Here is a tiny trained network, its code and every weight. The questions are about switching its units off for an input and a target symbol, where a switched-off unit gives its printed mean instead of its output.

import numpy as np


def w(rows, s, z=0):
    codes = np.array(rows[::2]) - 128.0
    scale = np.full(codes.shape[1], s)
    scale[-1] = z or s
    return codes * scale


def norm(h):
    return h / np.sqrt((h * h).mean(-1, keepdims=True) + 1e-5)


def f(y):
    return np.maximum(y, 0)


def softmax(a):
    e = np.exp(a - a.max(-1, keepdims=True))
    return e / e.sum(-1, keepdims=True)


def log_softmax(a):
    a = a - a.max(-1, keepdims=True)
    return a - np.log(np.exp(a).sum(-1, keepdims=True))


def net(x, mask):
    ids = ['ΛΠΦΨαβγεζηθστ'.index(c) for c in x.split()]
    T = len(ids)
    res = E[ids] + P[:T]
    u = 0
    for l in range(3):
        r = norm(res)
        for j in range(2):
            rows = slice(4 * j, 4 * j + 4)
            q, k, v = (r @ M[l][rows].T for M in (Q, K, V))
            z = softmax(np.where(np.tri(T) > 0, q @ k.T / 4**0.5, -1e9)) @ v
            o = O[l][rows]
            res = res + np.where(mask[u + j], z, o[:, -1]) @ o[:, :-1]
        u += 2
        y = f(norm(res) @ A[l][:, :-1].T + A[l][:, -1])
        res = res + np.where(mask[u : u + 4], y, B[l][:, -1]) @ B[l][:, :-1]
        u += 4
    return log_softmax(norm(res)[-1] @ U[:, :-1].T + U[:, -1])


Q, K, V, O, A, B = {}, {}, {}, {}, {}, {}
E = w([
[90,130,150,69],'Λ',
[106,185,133,193],'Π',
[166,53,118,52],'Φ',
[136,184,109,69],'Ψ',
[146,117,134,100],'α',
[51,103,108,99],'β',
[112,150,173,131],'γ',
[100,100,78,137],'ε',
[95,190,109,110],'ζ',
[158,123,148,215],'η',
[129,96,93,149],'θ',
[121,79,158,164],'σ',
[178,4,102,152],'τ',
],0.03)
P = w([
[210,212,190,254],'0',
[79,107,197,77],'1',
[32,7,137,63],'2',
[74,36,133,62],'3',
[99,57,129,87],'4',
[173,97,131,139],'5',
[162,127,123,149],'6',
[122,134,130,127],'7',
],0.0031)
Q[0] = w([
[181,254,59,40],'0.h1',
[21,138,147,157],'0.h1',
[151,24,197,51],'0.h1',
[161,72,143,95],'0.h1',
[152,171,82,68],'0.h2',
[82,139,111,170],'0.h2',
[115,162,143,191],'0.h2',
[136,114,102,129],'0.h2',
],0.0076)
K[0] = w([
[127,248,119,122],'0.h1',
[123,89,123,145],'0.h1',
[107,33,135,39],'0.h1',
[160,129,135,112],'0.h1',
[143,146,137,111],'0.h2',
[169,117,121,142],'0.h2',
[130,104,106,102],'0.h2',
[152,123,138,125],'0.h2',
],0.015)
V[0] = w([
[129,116,114,18],'0.h1',
[126,104,170,136],'0.h1',
[205,200,2,179],'0.h1',
[132,57,199,246],'0.h1',
[99,186,126,109],'0.h2',
[119,199,73,74],'0.h2',
[100,223,202,33],'0.h2',
[82,155,154,158],'0.h2',
],0.0075)
O[0] = w([
[221,186,169,162,247],'0.h1',
[153,116,183,168,137],'0.h1',
[120,130,3,23,2],'0.h1',
[36,25,239,119,72],'0.h1',
[92,131,87,145,122],'0.h2',
[157,239,32,106,133],'0.h2',
[240,172,64,118,139],'0.h2',
[168,77,136,109,116],'0.h2',
],0.0041,0.0052)
A[0] = w([
[60,120,98,79,81],'0.n1',
[40,236,131,224,172],'0.n2',
[146,60,101,97,73],'0.n3',
[184,93,139,11,252],'0.n4',
],0.011,0.0041)
B[0] = w([
[187,194,71,193,197],'0.n1',
[15,77,67,81,194],'0.n2',
[79,94,100,37,169],'0.n3',
[233,135,226,3,254],'0.n4',
],0.0061,0.0081)
Q[1] = w([
[243,254,130,187],'1.h1',
[143,131,183,46],'1.h1',
[113,102,174,136],'1.h1',
[136,178,96,173],'1.h1',
[82,100,168,150],'1.h2',
[106,103,69,51],'1.h2',
[122,165,179,53],'1.h2',
[152,148,95,175],'1.h2',
],0.009)
K[1] = w([
[41,149,185,75],'1.h1',
[236,128,114,148],'1.h1',
[54,46,129,61],'1.h1',
[169,141,108,87],'1.h1',
[75,95,211,126],'1.h2',
[101,116,102,126],'1.h2',
[123,178,182,106],'1.h2',
[177,165,157,252],'1.h2',
],0.011)
V[1] = w([
[93,83,102,141],'1.h1',
[161,72,104,159],'1.h1',
[93,144,154,52],'1.h1',
[126,131,61,47],'1.h1',
[144,120,16,160],'1.h2',
[101,32,92,85],'1.h2',
[118,56,144,255],'1.h2',
[135,103,182,70],'1.h2',
],0.0077)
O[1] = w([
[214,131,80,194,159],'1.h1',
[95,33,127,110,131],'1.h1',
[98,211,106,132,196],'1.h1',
[64,106,186,123,206],'1.h1',
[186,35,156,133,114],'1.h2',
[235,255,131,165,252],'1.h2',
[100,168,97,39,58],'1.h2',
[146,159,62,158,176],'1.h2',
],0.0055,0.0038)
A[1] = w([
[101,238,2,151,107],'1.n1',
[99,212,111,20,3],'1.n2',
[182,23,20,157,113],'1.n3',
[22,54,95,205,16],'1.n4',
],0.0077,0.0042)
B[1] = w([
[66,173,233,1,254],'1.n1',
[164,164,192,78,166],'1.n2',
[68,116,33,164,190],'1.n3',
[131,92,189,158,246],'1.n4',
],0.01,0.0047)
Q[2] = w([
[168,94,161,98],'2.h1',
[183,85,126,141],'2.h1',
[137,28,103,93],'2.h1',
[142,125,120,81],'2.h1',
[120,158,148,126],'2.h2',
[153,174,102,130],'2.h2',
[119,204,143,109],'2.h2',
[154,250,80,77],'2.h2',
],0.019)
K[2] = w([
[220,145,145,114],'2.h1',
[161,71,153,48],'2.h1',
[227,4,91,150],'2.h1',
[146,138,114,144],'2.h1',
[70,140,77,161],'2.h2',
[113,149,136,97],'2.h2',
[82,142,135,118],'2.h2',
[95,214,115,73],'2.h2',
],0.017)
V[2] = w([
[211,221,108,175],'2.h1',
[146,176,157,254],'2.h1',
[28,143,92,42],'2.h1',
[107,184,138,206],'2.h1',
[209,70,102,80],'2.h2',
[116,130,71,66],'2.h2',
[120,152,69,111],'2.h2',
[135,142,83,158],'2.h2',
],0.0083)
O[2] = w([
[192,132,116,225,9],'2.h1',
[162,187,83,162,1],'2.h1',
[46,99,142,69,232],'2.h1',
[91,193,94,128,53],'2.h1',
[149,74,121,59,75],'2.h2',
[55,85,2,129,141],'2.h2',
[103,159,62,93,95],'2.h2',
[202,121,100,71,55],'2.h2',
],0.0098,0.0046)
A[2] = w([
[89,97,174,88,185],'2.n1',
[94,98,72,113,1],'2.n2',
[63,253,229,10,136],'2.n3',
[252,97,129,110,49],'2.n4',
],0.011,0.0029)
B[2] = w([
[170,110,148,186,197],'2.n1',
[235,148,50,167,137],'2.n2',
[174,115,63,181,253],'2.n3',
[9,255,219,126,164],'2.n4',
],0.012,0.015)
U = w([
[105,238,193,154,146],'Λ',
[146,116,175,49,204],'Π',
[124,152,133,143,58],'Φ',
[166,183,79,97,243],'Ψ',
[89,196,97,78,126],'α',
[7,139,153,133,142],'β',
[99,201,110,209,123],'γ',
[109,117,97,124,160],'ε',
[103,142,130,141,103],'ζ',
[195,154,114,202,195],'η',
[157,90,44,169,190],'θ',
[121,93,211,239,2],'σ',
[150,29,130,132,29],'τ',
],0.013,0.0032)

Each question gives the input, a string of symbols that net reads in full, and the target symbol t.
The units are the heads (4 rows each of Q, K, V and O) and the neurons (one row each of A and B). Each row of codes is followed by its name. A weight is (code - 128) times the scale printed after its matrix; where a second scale follows, it is the last column's (O, A, B and U).
mask holds one flag per unit, layer by layer, with each layer's heads first. A switched-off unit (its flag False) gives its mean, the last column of its rows in O or B, instead of its output. The means were averaged over made-up inputs and are rounded, as every weight is.
A unit's drop is (log p(t) with every unit on - log p(t) with that unit switched off) / (log p(t) with every unit on - log p(t) with every unit switched off).
The circuit of an input: a set's keep is (log p(t) with only the set's units on - log p(t) with every unit switched off) / (log p(t) with every unit on - log p(t) with every unit switched off). Starting from the 12 units with the biggest drops (on a tie, the unit counted first), units are removed one at a time, each time the one whose removal leaves the highest keep (on an exact tie, the one counted first), for as long as the keep stays at least 0.8.
circuit, biggest first: the units of the circuit, biggest drop first
most important unit: the unit with the biggest drop
top k neurons: the k neurons with the biggest drops, biggest first
top k neurons in layer l: the k neurons of layer l with the biggest drops, biggest first
which heads matter: for each layer, one digit per head in row order, 1 if its drop is at least 0.15 and else 0, layers parted by /
input β Φ β β Φ α α, target Λ: circuit, biggest first	[2.h1 2.n4 1.n1 2.n3]
input ε Λ β Φ Φ τ Ψ Π, target β: circuit, biggest first	[0.n2 0.h1]
input η β β σ β, target σ: top 2 neurons	[1.n4 0.n4]
input α β α η Φ β, target η: circuit, biggest first	[2.h1]
input Ψ β β ζ θ, target θ: which heads matter	00 / 01 / 00
input β α γ β τ β, target τ: circuit, biggest first	[1.h1 2.n4]
input Π β α Λ, target η: which heads matter	00 / 00 / 00
input Π Ψ σ β, target σ: which heads matter	10 / 00 / 01
input θ α Π, target β: which heads matter	00 / 00 / 00
input β β β Φ Φ γ β, target γ: top 2 neurons	[2.n3 1.n1]
input β β γ β, target γ: which heads matter	00 / 10 / 10
input Φ β Ψ Φ β γ, target γ: which heads matter	00 / 00 / 10
input β τ τ ε, target τ: top 3 neurons	[2.n3 2.n4 1.n4]
input Φ σ ε Φ Λ β γ, target γ: which heads matter	00 / 01 / 10
input Λ α Λ β θ Φ ζ, target α: most important unit	0.h1
input Λ σ ε, target σ: which heads matter	11 / 00 / 01
input θ α Φ θ θ β β, target θ: top 2 neurons in layer 2	[2.n3 2.n4]
input ζ Π θ ε θ β ζ, target α: top 2 neurons in layer 2	[2.n3 2.n4]
input β β β σ ε, target σ: top 2 neurons in layer 1	[1.n4 1.n1]
input Φ β θ γ, target θ: top 2 neurons in layer 2	[2.n3 2.n4]
input β τ β, target τ: top 2 neurons	[2.n4 1.n1]
input Φ Π τ β α θ, target θ: top 3 neurons	[1.n3 1.n1 2.n2]
input β θ α θ β, target θ: top neuron in layer 0	[0.n4]
